Below is a small trained network, with its code and all its weights. Each question gives an input and a target symbol and asks what happens when units are switched off, that is, made to give their printed mean instead of their output.

import numpy as np


def w(rows, s, z=0):
    codes = np.array(rows[::2]) - 128.0
    scale = np.full(codes.shape[1], s)
    scale[-1] = z or s
    return codes * scale


def norm(h):
    return h / np.sqrt((h * h).mean(-1, keepdims=True) + 1e-5)


def f(y):
    return y / 2 * (1 + np.tanh(0.7978845608 * (y + 0.044715 * y**3)))


def softmax(a):
    e = np.exp(a - a.max(-1, keepdims=True))
    return e / e.sum(-1, keepdims=True)


def log_softmax(a):
    a = a - a.max(-1, keepdims=True)
    return a - np.log(np.exp(a).sum(-1, keepdims=True))


def net(x, mask):
    ids = ['βγδζηλμξσω'.index(c) for c in x.split()]
    T = len(ids)
    res = E[ids] + P[:T]
    u = 0
    for l in range(3):
        q, k, v = (norm(res) @ M[l].T for M in (Q, K, V))
        z = softmax(np.where(np.tri(T) > 0, q @ k.T / 2**0.5, -1e9)) @ v
        res = res + np.where(mask[u], z, O[l][:, -1]) @ O[l][:, :-1]
        u += 1
        y = f(norm(res) @ A[l][:, :-1].T + A[l][:, -1])
        res = res + np.where(mask[u : u + 12], y, B[l][:, -1]) @ B[l][:, :-1]
        u += 12
    return log_softmax(norm(res)[-1] @ U[:, :-1].T + U[:, -1])


Q, K, V, O, A, B = {}, {}, {}, {}, {}, {}
E = w([
[155,150,102,81],'β',
[151,122,95,111],'γ',
[102,95,64,188],'δ',
[161,138,73,122],'ζ',
[187,146,207,162],'η',
[161,185,98,77],'λ',
[2,142,210,189],'μ',
[172,175,52,117],'ξ',
[152,116,109,110],'σ',
[227,33,56,234],'ω',
],0.0073)
P = w([
[250,228,107,81],'0',
[197,190,85,65],'1',
[172,182,85,72],'2',
[151,181,88,80],'3',
[136,179,91,93],'4',
[117,184,95,112],'5',
[85,177,100,133],'6',
[72,174,106,151],'7',
[59,164,106,156],'8',
[50,150,98,158],'9',
[34,139,98,160],'10',
[47,143,83,145],'11',
],0.0025)
Q[0] = w([
[54,49,84,253],'0.h0',
[106,149,235,109],'0.h0',
],0.0053)
K[0] = w([
[24,59,206,255],'0.h0',
[145,76,77,132],'0.h0',
],0.0064)
V[0] = w([
[84,2,107,70],'0.h0',
[30,33,71,102],'0.h0',
],0.003)
O[0] = w([
[211,185,176,254,5],'0.h0',
[204,207,128,100,57],'0.h0',
],0.0048,0.0018)
A[0] = w([
[172,169,224,158,111],'0.n0',
[95,171,137,119,114],'0.n1',
[145,199,43,157,168],'0.n2',
[165,133,105,150,76],'0.n3',
[94,185,141,56,107],'0.n4',
[131,229,164,19,107],'0.n5',
[127,39,111,85,145],'0.n6',
[47,162,57,180,80],'0.n7',
[11,213,141,133,254],'0.n8',
[254,223,127,103,132],'0.n9',
[49,23,225,61,112],'0.n10',
[162,144,180,195,88],'0.n11',
],0.0048,0.0029)
B[0] = w([
[159,139,130,18,104],'0.n0',
[176,57,131,109,131],'0.n1',
[133,131,48,50,253],'0.n2',
[83,195,148,151,122],'0.n3',
[175,8,87,237,149],'0.n4',
[124,50,39,218,162],'0.n5',
[141,223,72,203,144],'0.n6',
[201,165,150,53,187],'0.n7',
[208,44,5,62,228],'0.n8',
[71,45,83,101,167],'0.n9',
[77,174,90,105,115],'0.n10',
[130,186,100,130,102],'0.n11',
],0.0032,0.004)
Q[1] = w([
[149,178,251,71],'1.h0',
[255,183,250,137],'1.h0',
],0.0065)
K[1] = w([
[155,126,2,144],'1.h0',
[163,170,31,92],'1.h0',
],0.0087)
V[1] = w([
[117,172,103,183],'1.h0',
[2,110,119,156],'1.h0',
],0.0046)
O[1] = w([
[122,76,190,163,7],'1.h0',
[203,75,217,2,229],'1.h0',
],0.0059,0.0014)
A[1] = w([
[231,218,145,68,213],'1.n0',
[26,89,100,91,68],'1.n1',
[47,211,198,86,165],'1.n2',
[28,169,107,122,64],'1.n3',
[104,138,79,247,171],'1.n4',
[112,213,159,70,164],'1.n5',
[61,133,137,198,3],'1.n6',
[154,75,123,103,141],'1.n7',
[148,89,96,155,94],'1.n8',
[50,184,167,77,78],'1.n9',
[68,192,164,254,235],'1.n10',
[80,84,105,226,159],'1.n11',
],0.0047,0.0014)
B[1] = w([
[32,92,153,92,254],'1.n0',
[180,143,192,142,181],'1.n1',
[122,1,29,149,78],'1.n2',
[176,90,206,187,124],'1.n3',
[84,182,154,19,205],'1.n4',
[73,81,93,151,134],'1.n5',
[228,75,140,108,46],'1.n6',
[107,157,140,80,211],'1.n7',
[131,165,171,112,173],'1.n8',
[108,62,91,181,82],'1.n9',
[136,108,141,8,76],'1.n10',
[138,163,192,18,132],'1.n11',
],0.0036,0.0015)
Q[2] = w([
[201,125,135,139],'2.h0',
[157,106,52,9],'2.h0',
],0.012)
K[2] = w([
[242,99,113,213],'2.h0',
[161,3,251,243],'2.h0',
],0.0057)
V[2] = w([
[178,138,122,166],'2.h0',
[246,150,125,159],'2.h0',
],0.011)
O[2] = w([
[54,123,126,135,44],'2.h0',
[2,215,180,72,3],'2.h0',
],0.0059,0.005)
A[2] = w([
[133,96,108,90,148],'2.n0',
[74,119,191,77,108],'2.n1',
[113,132,97,116,126],'2.n2',
[172,99,137,83,153],'2.n3',
[142,67,151,130,173],'2.n4',
[135,110,121,186,110],'2.n5',
[61,154,148,153,128],'2.n6',
[119,144,88,109,189],'2.n7',
[146,194,126,166,126],'2.n8',
[143,80,159,145,132],'2.n9',
[2,139,130,144,2],'2.n10',
[118,76,126,227,129],'2.n11',
],0.011,0.0019)
B[2] = w([
[69,130,195,129,242],'2.n0',
[65,210,96,127,121],'2.n1',
[132,90,163,185,188],'2.n2',
[133,129,172,67,255],'2.n3',
[254,107,76,115,190],'2.n4',
[91,112,11,147,138],'2.n5',
[56,90,156,10,119],'2.n6',
[140,128,221,153,253],'2.n7',
[253,108,23,55,127],'2.n8',
[196,162,104,81,151],'2.n9',
[121,125,226,57,148],'2.n10',
[171,213,3,167,146],'2.n11',
],0.0044,0.0037)
U = w([
[99,57,180,166,135],'β',
[144,130,202,185,158],'γ',
[193,253,133,107,69],'δ',
[104,147,148,223,148],'ζ',
[143,108,115,159,89],'η',
[69,18,105,127,83],'λ',
[201,53,178,26,90],'μ',
[80,153,34,108,98],'ξ',
[168,160,207,143,127],'σ',
[85,163,152,63,255],'ω',
],0.016,0.0073)

Each question gives the input, a string of symbols that net reads in full, and the target symbol t.
The units are the heads (2 rows each of Q, K, V and O) and the neurons (one row each of A and B). Each row of codes is followed by its name. A weight is (code - 128) times the scale printed after its matrix; where a second scale follows, it is the last column's (O, A, B and U).
mask holds one flag per unit, layer by layer, with each layer's heads first. A switched-off unit (its flag False) gives its mean, the last column of its rows in O or B, instead of its output. The means were averaged over made-up inputs and are rounded, as every weight is.
A unit's drop is (log p(t) with every unit on - log p(t) with that unit switched off) / (log p(t) with every unit on - log p(t) with every unit switched off).
The circuit of an input: a set's keep is (log p(t) with only the set's units on - log p(t) with every unit switched off) / (log p(t) with every unit on - log p(t) with every unit switched off). Starting from the 12 units with the biggest drops (on a tie, the unit counted first), units are removed one at a time, each time the one whose removal leaves the highest keep (on an exact tie, the one counted first), for as long as the keep stays at least 0.8.
circuit, biggest first: the units of the circuit, biggest drop first
unit that matters most: the unit with the biggest drop
k most important neurons: the k neurons with the biggest drops, biggest first
k most important neurons of layer l: the k neurons of layer l with the biggest drops, biggest first
drop of u: that unit's drop, to one decimal
input ξ ω σ, target ω: circuit, biggest first -> (2.h0)
input β ω λ σ λ ω η ξ ξ ξ ω λ, target ξ: 2 most important neurons of layer 0 -> (0.n0, 0.n11)
input γ μ ω, target ω: circuit, biggest first -> (0.n8, 2.h0)
input ξ ξ ξ δ ξ λ ξ ζ, target ζ: 3 most important neurons -> (2.n3, 2.n7, 2.n2)
input δ γ δ λ μ ξ ζ ω μ ξ ξ δ, target μ: 3 most important neurons -> (1.n4, 0.n4, 1.n1)
input γ ζ σ, target σ: 3 most important neurons -> (1.n0, 2.n7, 0.n8)
input ξ η η λ δ ξ η λ ξ ξ ξ δ, target ξ: 2 most important neurons -> (0.n0, 0.n10)
input ξ ζ ζ, target ζ: 4 most important neurons -> (2.n3, 2.n7, 0.n8, 2.n2)
input ξ ξ λ β λ γ η, target ξ: 2 most important neurons of layer 0 -> (0.n0, 0.n2)
input ω ξ η ξ δ λ δ, target ξ: 2 most important neurons -> (0.n0, 0.n8)
input λ γ β, target β: 2 most important neurons -> (2.n7, 1.n0)
input ζ δ δ, target δ: 3 most important neurons -> (1.n4, 2.n8, 2.n7)
input ξ ξ ω ξ μ ξ γ β ω γ λ δ, target ω: 2 most important neurons -> (0.n8, 0.n2)
input λ ξ λ γ, target γ: most important neuron -> (2.n7)
input δ ω ξ δ η ω, target ξ: 2 most important neurons -> (0.n0, 2.n5)
input δ σ λ, target λ: 2 most important neurons of layer 2 -> (2.n11, 2.n4)
input ζ λ β, target β: 3 most important neurons of layer 2 -> (2.n7, 2.n4, 2.n11)
input ξ δ ξ σ, target σ: 3 most important neurons of layer 0 -> (0.n8, 0.n6, 0.n2)
input ξ ζ μ ω λ ξ γ, target ω: 2 most important neurons of layer 0 -> (0.n8, 0.n10)
input σ ω σ ξ ξ ξ δ, target ω: unit that matters most -> 2.h0
input ξ γ δ ξ μ ζ μ ξ β δ, target μ: drop of 0.n8 -> 0.1
